Here is a tiny trained network, its code and every weight. The questions are about switching its units off for an input and a class, where a switched-off unit gives its printed mean instead of its output.

import numpy as np


def w(rows, s, z=0):
    codes = np.array(rows[::2]) - 128.0
    scale = np.full(codes.shape[1], s)
    scale[-1] = z or s
    return codes * scale


def norm(h):
    return h / np.sqrt((h * h).mean(-1, keepdims=True) + 1e-5)


def f(y):
    return np.maximum(y, 0)


def log_softmax(a):
    a = a - a.max(-1, keepdims=True)
    return a - np.log(np.exp(a).sum(-1, keepdims=True))


def net(x, mask):
    res = np.array(x, float).reshape(1, 5) / 4 @ E
    u = 0
    for l in range(4):
        y = f(norm(res) @ A[l][:, :-1].T + A[l][:, -1])
        res = res + np.where(mask[u : u + 10], y, B[l][:, -1]) @ B[l][:, :-1]
        u += 10
    return log_softmax(norm(res)[-1] @ U[:, :-1].T + U[:, -1])


A, B = {}, {}
E = w([
[129,127,128,127],'x0',
[148,214,58,86],'x1',
[128,129,128,131],'x2',
[1,207,126,136],'x3',
[115,165,219,99],'x4',
],0.011)
A[0] = w([
[39,160,66,114,75],'L0N1',
[7,167,167,148,149],'L0N2',
[173,188,90,87,148],'L0N3',
[48,124,112,114,144],'L0N4',
[199,154,198,56,41],'L0N5',
[64,86,176,112,85],'L0N6',
[187,183,167,105,1],'L0N7',
[144,205,86,35,108],'L0N8',
[2,89,27,170,64],'L0N9',
[168,96,54,169,123],'L0N10',
],0.012,0.0066)
B[0] = w([
[166,186,145,156,202],'L0N1',
[85,107,150,106,254],'L0N2',
[69,162,80,112,202],'L0N3',
[105,118,164,152,197],'L0N4',
[199,190,122,140,172],'L0N5',
[128,106,160,131,174],'L0N6',
[163,161,94,105,140],'L0N7',
[133,216,144,120,207],'L0N8',
[218,111,120,250,214],'L0N9',
[55,122,133,123,198],'L0N10',
],0.013,0.0077)
A[1] = w([
[165,188,136,136,97],'L1N1',
[140,231,151,160,108],'L1N2',
[52,107,122,167,142],'L1N3',
[65,142,122,100,136],'L1N4',
[96,197,107,153,85],'L1N5',
[82,119,117,74,3],'L1N6',
[166,174,150,145,77],'L1N7',
[204,107,105,140,149],'L1N8',
[211,177,233,68,99],'L1N9',
[94,7,131,147,109],'L1N10',
],0.011,0.0054)
B[1] = w([
[176,94,128,89,193],'L1N1',
[207,73,102,84,254],'L1N2',
[191,52,125,60,206],'L1N3',
[74,47,158,171,173],'L1N4',
[159,190,133,95,207],'L1N5',
[157,174,130,174,128],'L1N6',
[171,89,143,84,169],'L1N7',
[32,172,135,134,200],'L1N8',
[158,165,219,145,220],'L1N9',
[254,189,103,171,237],'L1N10',
],0.0084,0.0057)
A[2] = w([
[73,169,3,94,73],'L2N1',
[62,85,82,200,189],'L2N2',
[111,131,61,53,61],'L2N3',
[182,181,64,157,246],'L2N4',
[106,206,105,143,100],'L2N5',
[15,55,146,144,98],'L2N6',
[70,154,142,85,5],'L2N7',
[136,17,122,125,53],'L2N8',
[200,154,131,191,93],'L2N9',
[148,164,154,210,141],'L2N10',
],0.013,0.0029)
B[2] = w([
[90,34,197,133,190],'L2N1',
[167,109,173,171,170],'L2N2',
[114,26,170,168,160],'L2N3',
[80,33,85,82,254],'L2N4',
[91,114,71,168,185],'L2N5',
[89,112,86,65,158],'L2N6',
[106,139,159,181,143],'L2N7',
[151,252,81,60,165],'L2N8',
[168,146,109,126,234],'L2N9',
[134,100,103,135,217],'L2N10',
],0.011,0.0088)
A[3] = w([
[105,96,101,188,34],'L3N1',
[182,152,5,120,194],'L3N2',
[139,148,67,183,163],'L3N3',
[40,104,180,111,199],'L3N4',
[64,198,124,89,6],'L3N5',
[53,204,89,135,246],'L3N6',
[63,85,123,106,4],'L3N7',
[81,124,160,132,42],'L3N8',
[194,68,154,198,87],'L3N9',
[130,169,114,141,125],'L3N10',
],0.014,0.0037)
B[3] = w([
[182,170,169,135,163],'L3N1',
[93,131,113,30,254],'L3N2',
[93,200,88,53,192],'L3N3',
[127,53,91,162,199],'L3N4',
[176,169,200,222,154],'L3N5',
[245,133,140,133,185],'L3N6',
[141,64,156,99,160],'L3N7',
[107,113,71,150,147],'L3N8',
[92,198,190,134,236],'L3N9',
[130,102,102,134,140],'L3N10',
],0.012,0.0092)
U = w([
[200,195,10,48,4],'0',
[206,195,181,248,191],'1',
[80,10,107,145,142],'2',
],0.015,0.00048)

Each question gives the input, the list of numbers given to net, and the class t.
The units are the neurons (one row each of A and B). Each row of codes is followed by its name. A weight is (code - 128) times the scale printed after its matrix; where a second scale follows, it is the last column's (A, B and U).
mask holds one flag per neuron, layer by layer. A switched-off neuron (its flag False) gives its mean, the last column of its row in B, instead of its output. The means were averaged over made-up inputs and are rounded, as every weight is.
A unit's drop is (log p(t) with every unit on - log p(t) with that unit switched off) / (log p(t) with every unit on - log p(t) with every unit switched off).
The circuit of an input: a set's keep is (log p(t) with only the set's units on - log p(t) with every unit switched off) / (log p(t) with every unit on - log p(t) with every unit switched off). Starting from the 12 units with the biggest drops (on a tie, the unit counted first), units are removed one at a time, each time the one whose removal leaves the highest keep (on an exact tie, the one counted first), for as long as the keep stays at least 0.8.
circuit, biggest first: the units of the circuit, biggest drop first
k most important neurons: the k neurons with the biggest drops, biggest first
top k neurons in layer l: the k neurons of layer l with the biggest drops, biggest first
drop of u: that unit's drop, to one decimal
input [6,-5,1,-1,1], class 1: circuit, biggest first : L2N4
input [2,1,3,-8,-6], class 2: circuit, biggest first : L1N8, L0N10
input [6,0,-4,8,8], class 2: top 3 neurons in layer 2 : L2N6, L2N8, L2N9
input [-2,2,-1,-8,-3], class 2: 2 most important neurons : L0N9, L1N8
input [2,2,7,-8,-5], class 2: 3 most important neurons : L0N9, L1N8, L2N1
input [6,-4,-8,-2,1], class 1: 2 most important neurons : L0N3, L0N10
input [5,6,-2,1,7], class 1: 4 most important neurons : L0N9, L3N5, L1N10, L0N3
input [-6,-8,7,-3,-1], class 0: 2 most important neurons : L2N8, L0N9
input [0,-4,3,1,-2], class 1: top 2 neurons in layer 0 : L0N9, L0N3
input [5,4,-8,0,-5], class 2: 2 most important neurons : L2N1, L0N10
input [-2,-8,1,-4,-3], class 0: drop of L2N8 : 0.3
input [3,-1,-4,5,-3], class 1: drop of L0N9 : 1.3
input [1,-7,8,-3,-1], class 0: drop of L2N8 : 0.2
input [-8,-6,1,0,-3], class 0: drop of L2N5 : 0.0
input [-4,-5,-5,4,-6], class 1: circuit, biggest first : L0N9
